Here is a tiny trained network, its code and every weight. The questions are about switching its units off for an input and a class, where a switched-off unit gives its printed mean instead of its output.

import numpy as np


def w(rows, s, z=0):
    codes = np.array(rows[::2]) - 128.0
    scale = np.full(codes.shape[1], s)
    scale[-1] = z or s
    return codes * scale


def f(y):
    return np.maximum(y, 0)


def log_softmax(a):
    a = a - a.max(-1, keepdims=True)
    return a - np.log(np.exp(a).sum(-1, keepdims=True))


def net(x, mask):
    res = np.array(x, float).reshape(1, 8) / 4 @ E
    y = f(res @ A[0][:, :-1].T + A[0][:, -1])
    res = res + np.where(mask, y, B[0][:, -1]) @ B[0][:, :-1]
    return log_softmax(res[-1] @ U[:, :-1].T + U[:, -1])


A, B = {}, {}
E = w([
[119,93,29,55,244,163],'x0',
[125,129,131,128,123,130],'x1',
[242,255,97,226,194,103],'x2',
[163,171,176,43,139,88],'x3',
[144,51,235,196,226,123],'x4',
[17,214,168,136,150,180],'x5',
[133,124,126,133,127,126],'x6',
[129,128,128,124,131,127],'x7',
],0.0055)
A[0] = w([
[207,52,92,95,106,28,76],'N0',
[122,63,51,169,129,146,177],'N1',
[160,123,58,109,58,115,59],'N2',
[105,93,79,196,104,200,210],'N3',
[77,187,77,96,121,113,80],'N4',
[224,169,103,205,135,131,130],'N5',
[111,139,192,162,97,75,110],'N6',
[149,120,178,164,42,66,114],'N7',
[85,149,185,144,186,160,66],'N8',
[50,170,172,133,201,158,31],'N9',
[100,111,62,112,194,76,94],'N10',
[113,94,184,160,183,93,13],'N11',
[160,68,206,133,185,107,21],'N12',
[166,155,86,200,141,101,254],'N13',
[97,79,193,206,194,134,106],'N14',
[107,172,27,96,47,98,114],'N15',
[82,8,170,69,34,201,48],'N16',
[159,146,174,56,136,69,166],'N17',
[116,184,75,112,50,153,215],'N18',
[145,152,187,68,122,81,120],'N19',
[175,63,151,125,162,71,32],'N20',
[97,2,153,108,63,121,49],'N21',
[210,23,109,167,124,77,60],'N22',
[149,113,83,75,190,136,111],'N23',
[169,161,180,157,74,108,132],'N24',
[106,115,176,181,56,57,214],'N25',
[123,74,194,169,191,88,27],'N26',
[65,199,173,129,125,166,135],'N27',
],0.0083,0.0024)
B[0] = w([
[2,103,57,186,75,177,197],'N0',
[61,120,119,129,180,106,177],'N1',
[175,90,127,198,74,82,177],'N2',
[23,126,138,82,173,42,186],'N3',
[198,54,124,203,68,102,176],'N4',
[99,221,191,79,129,201,206],'N5',
[135,94,96,202,183,147,181],'N6',
[58,91,74,217,222,211,196],'N7',
[150,105,60,152,40,129,167],'N8',
[105,102,24,199,31,179,177],'N9',
[108,84,108,222,180,212,169],'N10',
[219,87,129,104,68,127,163],'N11',
[192,108,111,149,50,88,179],'N12',
[143,203,195,50,183,138,201],'N13',
[197,106,164,115,53,38,193],'N14',
[231,46,173,129,67,61,216],'N15',
[159,222,190,25,151,230,254],'N16',
[52,193,105,184,205,19,181],'N17',
[214,35,189,190,129,81,216],'N18',
[53,140,40,160,180,73,172],'N19',
[154,105,60,134,39,151,165],'N20',
[118,216,152,71,129,178,217],'N21',
[72,172,95,134,33,117,186],'N22',
[50,96,81,224,168,189,180],'N23',
[78,105,177,163,161,213,186],'N24',
[83,93,122,194,228,154,213],'N25',
[207,91,149,106,27,84,178],'N26',
[99,90,74,209,67,103,195],'N27',
],0.0055,0.0073)
U = w([
[117,95,113,147,143,102,253],'0',
[218,56,120,139,29,58,69],'1',
[65,86,74,189,194,152,63],'2',
[74,142,39,170,56,125,40],'3',
[161,251,176,44,155,196,60],'4',
[37,126,102,115,191,2,162],'5',
[144,69,153,99,190,72,159],'6',
],0.0062,0.0036)

Each question gives the input, the list of numbers given to net, and the class t.
The units are the neurons (one row each of A and B). Each row of codes is followed by its name. A weight is (code - 128) times the scale printed after its matrix; where a second scale follows, it is the last column's (A, B and U).
mask holds one flag per neuron, in row order. A switched-off neuron (its flag False) gives its mean, the last column of its row in B, instead of its output. The means were averaged over made-up inputs and are rounded, as every weight is.
A unit's drop is (log p(t) with every unit on - log p(t) with that unit switched off) / (log p(t) with every unit on - log p(t) with every unit switched off).
The circuit of an input: a set's keep is (log p(t) with only the set's units on - log p(t) with every unit switched off) / (log p(t) with every unit on - log p(t) with every unit switched off). Starting from the 12 units with the biggest drops (on a tie, the unit counted first), units are removed one at a time, each time the one whose removal leaves the highest keep (on an exact tie, the one counted first), for as long as the keep stays at least 0.8.
circuit, biggest first: the units of the circuit, biggest drop first
unit that matters most: the unit with the biggest drop
top k neurons: the k neurons with the biggest drops, biggest first
drop of u: that unit's drop, to one decimal
input [-5,-1,4,8,2,-5,-2,5], class 5: unit that matters most => N17
input [-3,-2,1,8,2,-7,-4,2], class 5: circuit, biggest first => [N17 N19]
input [3,1,-7,-3,0,1,-2,-6], class 4: circuit, biggest first => [N16 N21]
input [1,7,1,-7,1,6,8,-5], class 5: circuit, biggest first => [N3 N16 N7]
input [6,4,3,4,-8,7,-4,0], class 1: circuit, biggest first => [N15 N4 N18]
input [-8,-4,1,6,4,5,3,7], class 2: circuit, biggest first => [N7 N25 N6]
input [-3,7,8,-4,-1,-7,-6,-5], class 4: top 2 neurons => [N5 N13]
input [2,6,-8,6,2,-3,8,-3], class 4: circuit, biggest first => [N16 N21]
input [-3,7,6,-6,8,2,-6,4], class 1: top 2 neurons => [N14 N26]
input [2,1,6,-4,-1,-2,-3,4], class 4: top 2 neurons => [N5 N13]
input [-3,-5,-3,-2,8,0,2,0], class 1: circuit, biggest first => [N14 N26]
input [7,3,3,4,1,-6,-6,-6], class 2: circuit, biggest first => [N23 N10]
input [0,-5,8,-7,-8,-2,0,2], class 1: top 2 neurons => [N15 N18]
input [-3,-6,-3,-4,4,-8,-3,-1], class 3: circuit, biggest first => [N22 N0]
input [-5,2,-8,5,1,-1,2,5], class 4: circuit, biggest first => [N16]
input [-7,1,-5,-7,2,-6,-7,1], class 2: circuit, biggest first => [N7 N25]
input [-8,-8,0,-3,8,7,4,6], class 1: top 3 neurons => [N14 N26 N11]
input [-4,2,-4,5,-7,2,2,4], class 1: top 2 neurons => [N15 N18]
input [4,4,-8,-1,7,-2,5,-7], class 4: top 2 neurons => [N16 N21]
input [-7,5,1,3,7,8,-5,6], class 3: unit that matters most => N9
input [2,-2,3,-6,-6,-3,-6,0], class 1: drop of N4 => 0.1
input [-6,7,-8,-6,5,-2,4,-1], class 4: drop of N12 => 0.0
input [5,-2,-8,3,8,0,-5,2], class 1: drop of N26 => 0.3
